Below are the code and all the weights of a small trained network. Each question names an input and a class and asks about switching units off, where a switched-off unit gives its printed mean instead of its output.

import numpy as np


def w(rows, s, z=0):
    codes = np.array(rows[::2]) - 128.0
    scale = np.full(codes.shape[1], s)
    scale[-1] = z or s
    return codes * scale


def f(y):
    return y / 2 * (1 + np.tanh(0.7978845608 * (y + 0.044715 * y**3)))


def log_softmax(a):
    a = a - a.max(-1, keepdims=True)
    return a - np.log(np.exp(a).sum(-1, keepdims=True))


def net(x, mask):
    res = np.array(x, float).reshape(1, 5) / 4 @ E
    y = f(res @ A[0][:, :-1].T + A[0][:, -1])
    res = res + np.where(mask, y, B[0][:, -1]) @ B[0][:, :-1]
    return log_softmax(res[-1] @ U[:, :-1].T + U[:, -1])


A, B = {}, {}
E = w([
[132,122,108,220,152,152,252],'x0',
[188,139,167,202,92,249,115],'x1',
[15,95,141,125,104,175,182],'x2',
[129,108,93,11,108,196,112],'x3',
[96,183,74,125,254,148,104],'x4',
],0.0077)
A[0] = w([
[121,142,131,169,121,157,135,177],'n1',
[130,156,136,124,185,156,14,215],'n2',
[212,118,138,61,86,176,70,222],'n3',
[139,109,156,164,74,127,144,189],'n4',
[124,130,119,55,157,89,121,254],'n5',
[136,143,137,246,144,197,159,187],'n6',
[109,137,131,133,157,126,89,177],'n7',
[144,123,116,114,149,101,131,143],'n8',
[90,106,126,54,59,157,127,194],'n9',
[138,123,114,144,139,142,141,217],'n10',
[135,123,128,133,209,82,138,240],'n11',
[228,116,120,126,154,135,122,236],'n12',
[81,141,127,114,79,139,118,115],'n13',
[113,145,89,99,142,79,153,196],'n14',
[124,138,120,130,159,191,156,184],'n15',
[148,120,160,164,28,181,100,234],'n16',
[201,114,129,81,96,151,120,156],'n17',
[89,115,159,123,118,124,135,63],'n18',
[158,149,93,152,156,115,153,134],'n19',
[108,162,149,137,136,122,105,98],'n20',
[105,125,166,143,115,116,100,160],'n21',
[96,104,114,150,138,107,155,161],'n22',
],0.013,0.003)
B[0] = w([
[141,126,130,148,172,126,164,167],'n1',
[151,181,72,97,62,125,117,231],'n2',
[109,187,88,8,150,94,133,245],'n3',
[150,129,96,102,126,124,210,199],'n4',
[131,141,119,92,197,167,98,231],'n5',
[178,115,169,194,244,142,118,254],'n6',
[134,125,90,103,113,162,120,162],'n7',
[111,148,130,121,128,147,101,149],'n8',
[62,106,171,163,180,161,114,232],'n9',
[133,145,129,148,152,130,120,154],'n10',
[109,179,116,95,113,196,70,204],'n11',
[138,188,140,207,86,140,155,200],'n12',
[95,96,170,139,98,130,126,162],'n13',
[115,167,136,113,170,144,182,195],'n14',
[125,166,152,157,144,142,83,180],'n15',
[74,94,117,45,146,88,187,242],'n16',
[122,175,102,80,155,125,121,192],'n17',
[111,102,135,157,106,110,152,145],'n18',
[108,153,158,161,149,124,73,162],'n19',
[153,103,92,119,111,170,137,136],'n20',
[137,99,67,161,84,245,219,152],'n21',
[130,149,146,83,154,120,182,169],'n22',
],0.018,0.0096)
U = w([
[73,217,47,25,120,90,151,214],'0',
[59,22,154,125,57,73,193,3],'1',
[83,64,218,136,254,154,154,221],'2',
[214,201,155,224,115,109,98,105],'3',
[166,23,48,137,36,124,95,88],'4',
[200,126,106,134,124,24,235,38],'5',
[179,48,108,158,80,53,91,11],'6',
],0.0059,0.002)

Each question gives the input, the list of numbers given to net, and the class t.
The units are the neurons (one row each of A and B). Each row of codes is followed by its name. A weight is (code - 128) times the scale printed after its matrix; where a second scale follows, it is the last column's (A, B and U).
mask holds one flag per neuron, in row order. A switched-off neuron (its flag False) gives its mean, the last column of its row in B, instead of its output. The means were averaged over made-up inputs and are rounded, as every weight is.
A unit's drop is (log p(t) with every unit on - log p(t) with that unit switched off) / (log p(t) with every unit on - log p(t) with every unit switched off).
The circuit of an input: a set's keep is (log p(t) with only the set's units on - log p(t) with every unit switched off) / (log p(t) with every unit on - log p(t) with every unit switched off). Starting from the 12 units with the biggest drops (on a tie, the unit counted first), units are removed one at a time, each time the one whose removal leaves the highest keep (on an exact tie, the one counted first), for as long as the keep stays at least 0.8.
units of the circuit, in order: the units of the circuit, biggest drop first
top k neurons: the k neurons with the biggest drops, biggest first
drop of u: that unit's drop, to one decimal
input [4,-4,2,-2,3], class 2: units of the circuit, in order -> [n2]
input [-2,2,-3,-4,-6], class 5: units of the circuit, in order -> [n11, n5]
input [6,-1,0,2,-8], class 5: top 2 neurons -> [n4, n5]
input [3,-2,5,-5,-8], class 5: units of the circuit, in order -> [n4, n11]
input [4,8,1,6,5], class 2: top 2 neurons -> [n6, n16]
input [0,3,2,2,5], class 3: top 2 neurons -> [n16, n3]
input [3,-2,-1,5,0], class 2: top 4 neurons -> [n2, n3, n16, n4]
input [2,-2,1,2,-4], class 1: top 3 neurons -> [n6, n3, n5]
input [-1,-7,5,0,4], class 2: top 3 neurons -> [n3, n2, n17]
input [8,-1,4,1,-7], class 2: top 2 neurons -> [n6, n2]
input [6,-2,1,4,7], class 2: top 2 neurons -> [n3, n2]
input [-4,-8,0,1,-7], class 2: top 2 neurons -> [n9, n2]
input [1,-5,-3,-5,-7], class 5: top 2 neurons -> [n3, n9]
input [-7,-4,6,-3,-4], class 2: units of the circuit, in order -> [n9]
input [-5,3,6,-7,-7], class 1: drop of n4 -> 0.0
input [4,0,-8,-4,-8], class 5: drop of n4 -> 0.1
input [6,-4,5,0,5], class 2: drop of n3 -> 0.1
